Here is a tiny trained network, its code and every weight. The questions are about switching its units off for an input and a class, where a switched-off unit gives its printed mean instead of its output.

import numpy as np


def w(rows, s, z=0):
    codes = np.array(rows[::2]) - 128.0
    scale = np.full(codes.shape[1], s)
    scale[-1] = z or s
    return codes * scale


def norm(h):
    return h / np.sqrt((h * h).mean(-1, keepdims=True) + 1e-5)


def f(y):
    return y / 2 * (1 + np.tanh(0.7978845608 * (y + 0.044715 * y**3)))


def log_softmax(a):
    a = a - a.max(-1, keepdims=True)
    return a - np.log(np.exp(a).sum(-1, keepdims=True))


def net(x, mask):
    res = np.array(x, float).reshape(1, 2) / 4 @ E
    u = 0
    for l in range(2):
        y = f(norm(res) @ A[l][:, :-1].T + A[l][:, -1])
        res = res + np.where(mask[u : u + 4], y, B[l][:, -1]) @ B[l][:, :-1]
        u += 4
    return log_softmax(norm(res)[-1] @ U[:, :-1].T + U[:, -1])


A, B = {}, {}
E = w([
[46,113,175,172,150,74,124,78,161,134,126,88],'x0',
[136,2,171,89,149,164,176,58,134,66,143,163],'x1',
],0.0067)
A[0] = w([
[76,145,146,113,160,71,215,15,129,134,120,121,142],'0.n0',
[186,114,130,100,49,181,148,142,93,108,158,165,220],'0.n1',
[108,254,95,109,171,160,64,139,169,152,130,96,255],'0.n2',
[94,53,179,50,127,161,143,117,127,106,115,151,114],'0.n3',
],0.0037,0.0012)
B[0] = w([
[172,154,58,110,184,128,104,155,167,193,118,112,195],'0.n0',
[81,146,111,145,190,96,118,116,217,179,107,94,215],'0.n1',
[113,150,148,110,71,16,180,125,85,145,76,116,254],'0.n2',
[99,222,156,121,1,5,155,160,22,129,100,118,213],'0.n3',
],0.0057,0.0038)
A[1] = w([
[138,158,29,149,133,33,194,191,101,176,85,131,24],'1.n0',
[100,99,130,70,121,61,163,149,173,227,34,76,2],'1.n1',
[204,157,60,113,80,195,142,238,92,168,99,214,219],'1.n2',
[42,117,146,254,90,104,44,84,139,128,145,88,35],'1.n3',
],0.0042,0.0015)
B[1] = w([
[125,25,147,110,126,199,148,32,133,107,212,191,253],'1.n0',
[213,185,152,139,127,216,131,173,115,151,114,135,230],'1.n1',
[61,110,145,146,188,58,101,148,162,78,76,60,224],'1.n2',
[110,63,53,56,182,111,103,194,156,1,82,125,172],'1.n3',
],0.0067,0.0055)
U = w([
[102,151,158,107,68,39,168,116,74,125,92,124,238],'0',
[110,114,94,117,246,138,99,168,207,90,90,92,100],'1',
[183,143,154,139,123,250,151,91,126,177,187,173,100],'2',
[125,109,80,177,117,187,92,137,125,129,170,130,3],'3',
],0.013,0.0048)

Each question gives the input, the list of numbers given to net, and the class t.
The units are the neurons (one row each of A and B). Each row of codes is followed by its name. A weight is (code - 128) times the scale printed after its matrix; where a second scale follows, it is the last column's (A, B and U).
mask holds one flag per neuron, layer by layer. A switched-off neuron (its flag False) gives its mean, the last column of its row in B, instead of its output. The means were averaged over made-up inputs and are rounded, as every weight is.
A unit's drop is (log p(t) with every unit on - log p(t) with that unit switched off) / (log p(t) with every unit on - log p(t) with every unit switched off).
The circuit of an input: a set's keep is (log p(t) with only the set's units on - log p(t) with every unit switched off) / (log p(t) with every unit on - log p(t) with every unit switched off). Starting from all 8 units, units are removed one at a time, each time the one whose removal leaves the highest keep (on an exact tie, the one counted first), for as long as the keep stays at least 0.8.
units of the circuit, in order: the units of the circuit, biggest drop first
unit that matters most: the unit with the biggest drop
k most important neurons: the k neurons with the biggest drops, biggest first
top k neurons in layer l: the k neurons of layer l with the biggest drops, biggest first
input [8,-3], class 1: unit that matters most => 1.n3
input [2,8], class 0: 3 most important neurons => (0.n3 1.n0 1.n1)
input [-8,-6], class 1: top 2 neurons in layer 0 => (0.n3 0.n1)
input [0,3], class 2: 3 most important neurons => (1.n2 0.n0 0.n2)
input [-4,2], class 1: 3 most important neurons => (0.n2 1.n2 0.n1)
input [1,8], class 0: top 2 neurons in layer 1 => (1.n0 1.n1)
input [5,-4], class 1: 2 most important neurons => (0.n3 1.n3)
input [-8,8], class 0: units of the circuit, in order => (0.n3 1.n0)
input [1,-2], class 2: 2 most important neurons => (0.n3 1.n0)
input [-3,0], class 2: 2 most important neurons => (0.n1 1.n3)
input [3,-2], class 2: 2 most important neurons => (1.n2 0.n2)
input [4,1], class 1: 3 most important neurons => (0.n2 1.n3 1.n0)
input [-3,-3], class 2: top 2 neurons in layer 0 => (0.n2 0.n3)
input [-3,8], class 0: units of the circuit, in order => (0.n3)
input [-6,8], class 0: top 3 neurons in layer 1 => (1.n0 1.n1 1.n3)
input [-5,-4], class 1: 3 most important neurons => (1.n2 0.n3 1.n0)
input [3,1], class 2: 2 most important neurons => (0.n0 1.n2)
input [0,5], class 0: 2 most important neurons => (0.n3 1.n0)
input [-5,7], class 0: top 2 neurons in layer 1 => (1.n0 1.n1)
input [-3,-1], class 2: unit that matters most => 0.n1
input [-1,0], class 2: top 2 neurons in layer 1 => (1.n2 1.n1)
input [-6,6], class 0: top 3 neurons in layer 1 => (1.n3 1.n0 1.n1)
